Below is a small trained network, with its code and all its weights. Each question gives an input and a class and asks what happens when units are switched off, that is, made to give their printed mean instead of their output.

import numpy as np


def w(rows, s, z=0):
    codes = np.array(rows[::2]) - 128.0
    scale = np.full(codes.shape[1], s)
    scale[-1] = z or s
    return codes * scale


def f(y):
    return np.maximum(y, 0)


def log_softmax(a):
    a = a - a.max(-1, keepdims=True)
    return a - np.log(np.exp(a).sum(-1, keepdims=True))


def net(x, mask):
    res = np.array(x, float).reshape(1, 8) / 4 @ E
    y = f(res @ A[0][:, :-1].T + A[0][:, -1])
    res = res + np.where(mask, y, B[0][:, -1]) @ B[0][:, :-1]
    return log_softmax(res[-1] @ U[:, :-1].T + U[:, -1])


A, B = {}, {}
E = w([
[82,162,188,131,122,80,51,196,88,161,73,172],'x0',
[117,214,45,131,107,146,151,172,151,211,100,152],'x1',
[126,46,75,144,85,99,123,109,5,147,116,142],'x2',
[86,146,218,34,179,28,69,175,87,186,127,117],'x3',
[99,178,129,122,115,79,174,104,180,116,124,138],'x4',
[85,57,198,218,90,185,123,137,111,78,78,42],'x5',
[96,116,111,176,165,39,192,34,159,103,10,72],'x6',
[157,66,134,98,199,164,170,82,116,186,152,255],'x7',
],0.0089)
A[0] = w([
[146,161,24,125,139,225,84,174,112,156,145,183,147],'neuron 0',
[101,137,99,150,116,54,112,142,33,140,112,130,86],'neuron 1',
[125,116,135,167,57,165,120,147,80,146,115,195,94],'neuron 2',
[129,223,107,124,150,125,91,155,252,126,120,50,188],'neuron 3',
[115,108,154,137,111,41,114,154,73,141,100,117,73],'neuron 4',
[125,131,97,148,112,10,78,135,17,167,61,131,120],'neuron 5',
[129,91,166,146,190,134,79,121,151,119,80,87,162],'neuron 6',
[131,117,61,183,95,144,177,61,175,88,73,72,115],'neuron 7',
[123,136,254,183,128,132,108,139,151,79,84,138,82],'neuron 8',
[116,98,120,134,81,152,146,125,90,149,135,187,192],'neuron 9',
[120,56,190,111,187,199,101,117,121,86,156,66,92],'neuron 10',
[98,218,174,151,71,63,147,149,160,112,94,102,31],'neuron 11',
[126,124,128,114,111,157,148,109,89,112,179,138,251],'neuron 12',
[104,116,181,152,86,160,126,131,115,137,119,152,150],'neuron 13',
[140,133,112,127,189,105,163,89,166,190,110,192,118],'neuron 14',
[121,146,90,87,176,105,163,104,177,162,96,195,40],'neuron 15',
[178,62,105,53,164,135,145,82,88,126,201,91,36],'neuron 16',
[135,107,65,186,91,108,196,78,158,90,95,84,136],'neuron 17',
[126,147,108,166,84,154,135,165,78,132,108,184,136],'neuron 18',
[105,173,164,147,86,57,150,147,180,115,112,105,22],'neuron 19',
[142,97,10,179,120,148,183,51,157,72,113,33,88],'neuron 20',
[145,170,85,110,226,69,176,70,183,180,77,252,132],'neuron 21',
],0.0099,0.0022)
B[0] = w([
[171,193,115,153,77,177,113,159,179,140,124,251,212],'neuron 0',
[100,137,125,83,126,118,125,96,71,141,62,153,201],'neuron 1',
[92,55,139,142,75,144,135,123,152,126,92,191,194],'neuron 2',
[152,234,154,82,98,109,117,119,199,54,167,103,226],'neuron 3',
[130,128,146,91,99,93,82,103,65,123,82,100,210],'neuron 4',
[129,156,114,82,67,69,104,117,16,152,82,127,245],'neuron 5',
[138,122,184,130,123,176,125,150,83,172,99,85,190],'neuron 6',
[106,151,24,154,93,151,199,98,111,96,106,74,232],'neuron 7',
[178,110,189,186,145,136,127,124,132,160,89,67,215],'neuron 8',
[85,62,107,157,134,129,116,144,144,128,142,154,186],'neuron 9',
[235,91,158,129,193,162,127,117,94,153,149,85,208],'neuron 10',
[72,70,176,81,110,104,123,115,172,75,162,67,212],'neuron 11',
[134,84,129,92,151,166,142,107,123,144,161,164,176],'neuron 12',
[121,70,139,170,135,127,122,145,145,146,82,105,176],'neuron 13',
[95,143,138,172,205,89,139,157,133,152,124,146,194],'neuron 14',
[145,162,135,174,191,52,135,136,146,157,139,148,191],'neuron 15',
[114,69,103,74,146,113,111,118,126,90,253,159,197],'neuron 16',
[92,149,22,120,130,185,175,105,97,90,118,93,225],'neuron 17',
[104,98,138,142,88,143,121,117,163,124,90,187,181],'neuron 18',
[78,73,146,126,113,81,105,149,158,58,158,98,193],'neuron 19',
[130,180,8,143,146,192,209,91,85,104,108,69,249],'neuron 20',
[90,174,148,187,214,42,154,184,178,208,129,114,241],'neuron 21',
],0.014,0.015)
U = w([
[204,45,217,204,157,200,124,114,140,143,70,47,142],'0',
[168,41,129,80,198,154,131,95,126,134,206,140,234],'1',
[124,62,96,185,72,195,122,153,170,182,102,238,14],'2',
[67,165,102,167,240,31,171,169,173,228,135,174,156],'3',
[83,116,130,54,86,58,70,104,30,193,37,138,84],'4',
[208,227,135,122,71,170,103,174,221,117,130,168,64],'5',
[93,135,212,109,85,95,109,129,229,21,115,33,7],'6',
[111,138,27,191,133,190,254,58,138,80,83,65,171],'7',
],0.0063,0.0014)

Each question gives the input, the list of numbers given to net, and the class t.
The units are the neurons (one row each of A and B). Each row of codes is followed by its name. A weight is (code - 128) times the scale printed after its matrix; where a second scale follows, it is the last column's (A, B and U).
mask holds one flag per neuron, in row order. A switched-off neuron (its flag False) gives its mean, the last column of its row in B, instead of its output. The means were averaged over made-up inputs and are rounded, as every weight is.
A unit's drop is (log p(t) with every unit on - log p(t) with that unit switched off) / (log p(t) with every unit on - log p(t) with every unit switched off).
The circuit of an input: a set's keep is (log p(t) with only the set's units on - log p(t) with every unit switched off) / (log p(t) with every unit on - log p(t) with every unit switched off). Starting from the 12 units with the biggest drops (on a tie, the unit counted first), units are removed one at a time, each time the one whose removal leaves the highest keep (on an exact tie, the one counted first), for as long as the keep stays at least 0.8.
circuit, biggest first: the units of the circuit, biggest drop first
unit that matters most: the unit with the biggest drop
top k neurons: the k neurons with the biggest drops, biggest first
drop of u: that unit's drop, to one decimal
input [-8,2,-5,5,7,7,-5,1], class 6: unit that matters most	neuron 3
input [-4,-5,-8,3,-5,-8,-1,-3], class 5: circuit, biggest first	neuron 3; neuron 11
input [1,-8,2,4,2,4,8,4], class 0: top 2 neurons	neuron 8; neuron 10
input [2,-7,5,-3,-7,0,-4,2], class 1: top 2 neurons	neuron 10; neuron 16
input [3,-3,-1,-3,-6,-4,2,-3], class 4: top 3 neurons	neuron 20; neuron 7; neuron 17
input [-1,-4,0,3,8,8,5,8], class 0: circuit, biggest first	neuron 8; neuron 10
input [3,4,-6,-8,-8,-1,-4,1], class 5: top 2 neurons	neuron 0; neuron 3
input [8,-2,4,-8,0,-6,-2,5], class 2: top 3 neurons	neuron 0; neuron 2; neuron 18
input [5,5,1,-3,8,-2,-7,0], class 2: top 2 neurons	neuron 2; neuron 18
input [0,2,7,1,0,1,5,-2], class 4: top 2 neurons	neuron 5; neuron 1
input [2,-3,-8,5,5,-8,8,-4], class 6: top 2 neurons	neuron 3; neuron 11
input [6,8,-4,8,8,-6,2,-6], class 6: top 2 neurons	neuron 11; neuron 3
input [6,2,5,-2,7,-6,7,-3], class 4: top 3 neurons	neuron 5; neuron 1; neuron 4
input [2,2,-4,-2,6,-7,1,-2], class 3: circuit, biggest first	neuron 21
input [-1,5,-1,8,-5,1,-6,1], class 2: top 2 neurons	neuron 3; neuron 0
input [-7,0,1,7,-5,-3,-2,-6], class 1: top 2 neurons	neuron 16; neuron 5
input [4,-8,-1,-5,2,-1,-2,5], class 1: drop of neuron 16	0.1
input [-3,8,-6,-6,-4,-1,-3,1], class 5: drop of neuron 0	0.6
input [-5,-1,2,1,-3,7,-3,0], class 0: drop of neuron 10	0.5
input [0,6,8,-2,-6,-8,-1,-3], class 2: circuit, biggest first	neuron 0
